Below is a small trained network, with its code and all its weights. Each question gives an input and a target symbol and asks what happens when units are switched off, that is, made to give their printed mean instead of their output.

import numpy as np


def w(rows, s, z=0):
    codes = np.array(rows[::2]) - 128.0
    scale = np.full(codes.shape[1], s)
    scale[-1] = z or s
    return codes * scale


def norm(h):
    return h / np.sqrt((h * h).mean(-1, keepdims=True) + 1e-5)


def f(y):
    return np.maximum(y, 0)


def softmax(a):
    e = np.exp(a - a.max(-1, keepdims=True))
    return e / e.sum(-1, keepdims=True)


def log_softmax(a):
    a = a - a.max(-1, keepdims=True)
    return a - np.log(np.exp(a).sum(-1, keepdims=True))


def net(x, mask):
    ids = ['αγδεθλμξπστφω'.index(c) for c in x.split()]
    T = len(ids)
    res = E[ids] + P[:T]
    r = norm(res)
    for j in range(3):
        rows = slice(3 * j, 3 * j + 3)
        q, k, v = (r @ M[0][rows].T for M in (Q, K, V))
        z = softmax(np.where(np.tri(T) > 0, q @ k.T / 3**0.5, -1e9)) @ v
        o = O[0][rows]
        res = res + np.where(mask[j], z, o[:, -1]) @ o[:, :-1]
    y = f(norm(res) @ A[0][:, :-1].T + A[0][:, -1])
    res = res + np.where(mask[3:11], y, B[0][:, -1]) @ B[0][:, :-1]
    return log_softmax(norm(res)[-1] @ U[:, :-1].T + U[:, -1])


Q, K, V, O, A, B = {}, {}, {}, {}, {}, {}
E = w([
[134,133,231,168,146],'α',
[123,138,202,168,143],'γ',
[146,154,194,164,146],'δ',
[126,154,197,156,148],'ε',
[126,153,201,155,150],'θ',
[149,156,186,165,149],'λ',
[103,126,118,2,114],'μ',
[129,137,198,166,118],'ξ',
[128,150,200,157,147],'π',
[162,162,188,164,148],'σ',
[127,150,201,158,143],'τ',
[34,167,49,170,115],'φ',
[132,57,140,28,131],'ω',
],0.0012)
P = w([
[71,113,254,115,203],'0',
[192,140,140,174,87],'1',
[78,119,215,83,200],'2',
[184,143,138,152,99],'3',
[88,113,180,100,182],'4',
[180,142,133,143,103],'5',
[87,105,158,110,171],'6',
[176,141,124,133,103],'7',
[101,112,133,127,151],'8',
[167,143,108,120,105],'9',
[111,111,111,112,139],'10',
[170,141,113,123,106],'11',
[30,54,70,241,172],'12',
],0.0022)
Q[0] = w([
[247,206,218,94,39],'H0',
[255,193,217,91,33],'H0',
[7,46,38,129,229],'H0',
[19,3,81,6,213],'H1',
[18,3,96,2,228],'H1',
[236,232,167,247,57],'H1',
[138,171,98,80,105],'H2',
[146,86,197,213,91],'H2',
[123,189,97,51,156],'H2',
],0.0036)
K[0] = w([
[114,53,17,7,114],'H0',
[132,30,14,17,92],'H0',
[150,215,230,230,139],'H0',
[214,73,253,156,139],'H1',
[217,62,247,139,158],'H1',
[37,199,17,112,106],'H1',
[85,99,154,66,185],'H2',
[196,134,168,194,71],'H2',
[74,157,88,53,182],'H2',
],0.0036)
V[0] = w([
[162,30,172,229,177],'H0',
[137,59,90,62,111],'H0',
[128,190,151,183,107],'H0',
[111,182,183,117,166],'H1',
[192,129,187,179,127],'H1',
[87,137,57,97,103],'H1',
[133,70,128,42,205],'H2',
[162,156,136,159,18],'H2',
[47,138,123,75,251],'H2',
],0.0026)
O[0] = w([
[121,124,253,128,175,224],'H0',
[180,32,30,183,132,47],'H0',
[92,217,208,44,99,167],'H0',
[91,90,52,135,142,240],'H1',
[126,50,28,157,179,232],'H1',
[155,175,241,121,66,2],'H1',
[142,181,213,219,92,102],'H2',
[34,142,55,39,164,140],'H2',
[164,106,209,245,137,111],'H2',
],0.0018,0.0017)
A[0] = w([
[119,144,197,65,98,208],'N0',
[140,77,63,139,150,60],'N1',
[89,254,207,106,61,169],'N2',
[50,114,95,103,153,86],'N3',
[196,33,68,197,139,82],'N4',
[4,75,140,143,156,115],'N5',
[32,116,138,98,156,4],'N6',
[70,64,232,146,180,88],'N7',
],0.0035,0.0016)
B[0] = w([
[130,196,214,154,57,193],'N0',
[218,142,175,170,62,159],'N1',
[199,175,252,91,71,187],'N2',
[43,126,90,126,102,192],'N3',
[126,38,86,60,84,183],'N4',
[135,72,102,246,200,250],'N5',
[192,71,131,231,107,193],'N6',
[55,48,178,164,157,252],'N7',
],0.0036,0.0031)
U = w([
[15,13,247,247,240,252],'α',
[7,13,32,246,237,221],'γ',
[171,243,22,14,233,4],'δ',
[43,242,8,18,235,4],'ε',
[33,246,16,8,232,4],'θ',
[208,246,18,43,232,4],'λ',
[245,55,23,14,10,175],'μ',
[15,238,18,35,17,4],'ξ',
[37,245,13,7,235,4],'π',
[192,236,8,30,241,4],'σ',
[32,248,17,18,206,4],'τ',
[239,243,249,26,3,252],'φ',
[243,26,44,26,22,198],'ω',
],0.0038,0.0035)

Each question gives the input, a string of symbols that net reads in full, and the target symbol t.
The units are the heads (3 rows each of Q, K, V and O) and the neurons (one row each of A and B). Each row of codes is followed by its name. A weight is (code - 128) times the scale printed after its matrix; where a second scale follows, it is the last column's (O, A, B and U).
mask holds one flag per unit, heads first, then neurons. A switched-off unit (its flag False) gives its mean, the last column of its rows in O or B, instead of its output. The means were averaged over made-up inputs and are rounded, as every weight is.
A unit's drop is (log p(t) with every unit on - log p(t) with that unit switched off) / (log p(t) with every unit on - log p(t) with every unit switched off).
The circuit of an input: a set's keep is (log p(t) with only the set's units on - log p(t) with every unit switched off) / (log p(t) with every unit on - log p(t) with every unit switched off). Starting from all 11 units, units are removed one at a time, each time the one whose removal leaves the highest keep (on an exact tie, the one counted first), for as long as the keep stays at least 0.8.
circuit, biggest first: the units of the circuit, biggest drop first
unit that matters most: the unit with the biggest drop
top k neurons: the k neurons with the biggest drops, biggest first
heads that matter: for each layer, one digit per head in row order, 1 if its drop is at least 0.15 and else 0, layers parted by /
drop when u is switched off: that unit's drop, to one decimal
input λ ξ ω α ω μ φ δ, target φ: heads that matter	010
input δ δ α θ σ ξ δ φ λ ξ μ γ, target μ: heads that matter	100
input γ φ ε λ φ θ ξ φ τ γ γ π, target φ: heads that matter	000
input λ ω ξ δ μ ξ θ τ, target μ: heads that matter	100
input π ε τ φ ξ ω γ θ λ γ, target ω: heads that matter	100
input φ φ ξ σ τ λ, target φ: heads that matter	000
input λ τ φ φ φ ω, target μ: unit that matters most	H0
input σ λ γ θ σ τ λ ω γ ω σ ξ, target ω: heads that matter	100
input π φ μ γ, target μ: heads that matter	101
input ξ ω λ γ γ ε φ μ, target μ: circuit, biggest first	H0, N5
input ε τ μ γ δ π ε σ θ ξ α τ, target μ: heads that matter	100
input ω τ φ φ φ λ λ ξ φ ξ δ σ, target φ: heads that matter	010
input α φ ω ξ, target ω: heads that matter	101
input ω φ ξ ω θ φ φ π, target φ: heads that matter	010
input γ τ φ ε μ ξ ξ φ λ δ λ τ, target φ: unit that matters most	H1
input τ φ δ δ δ μ θ φ τ ω ω σ, target ω: top 2 neurons	N4, N5
input δ ω π τ σ γ, target ω: drop when N1 is switched off	0.1
input ξ ω γ ξ φ ξ ω ω π δ, target ω: drop when H0 is switched off	1.0
input α α ξ μ ξ ω γ φ ω ε φ ξ, target φ: drop when H1 is switched off	1.0
input φ θ γ λ ω λ, target ω: top neuron	N4
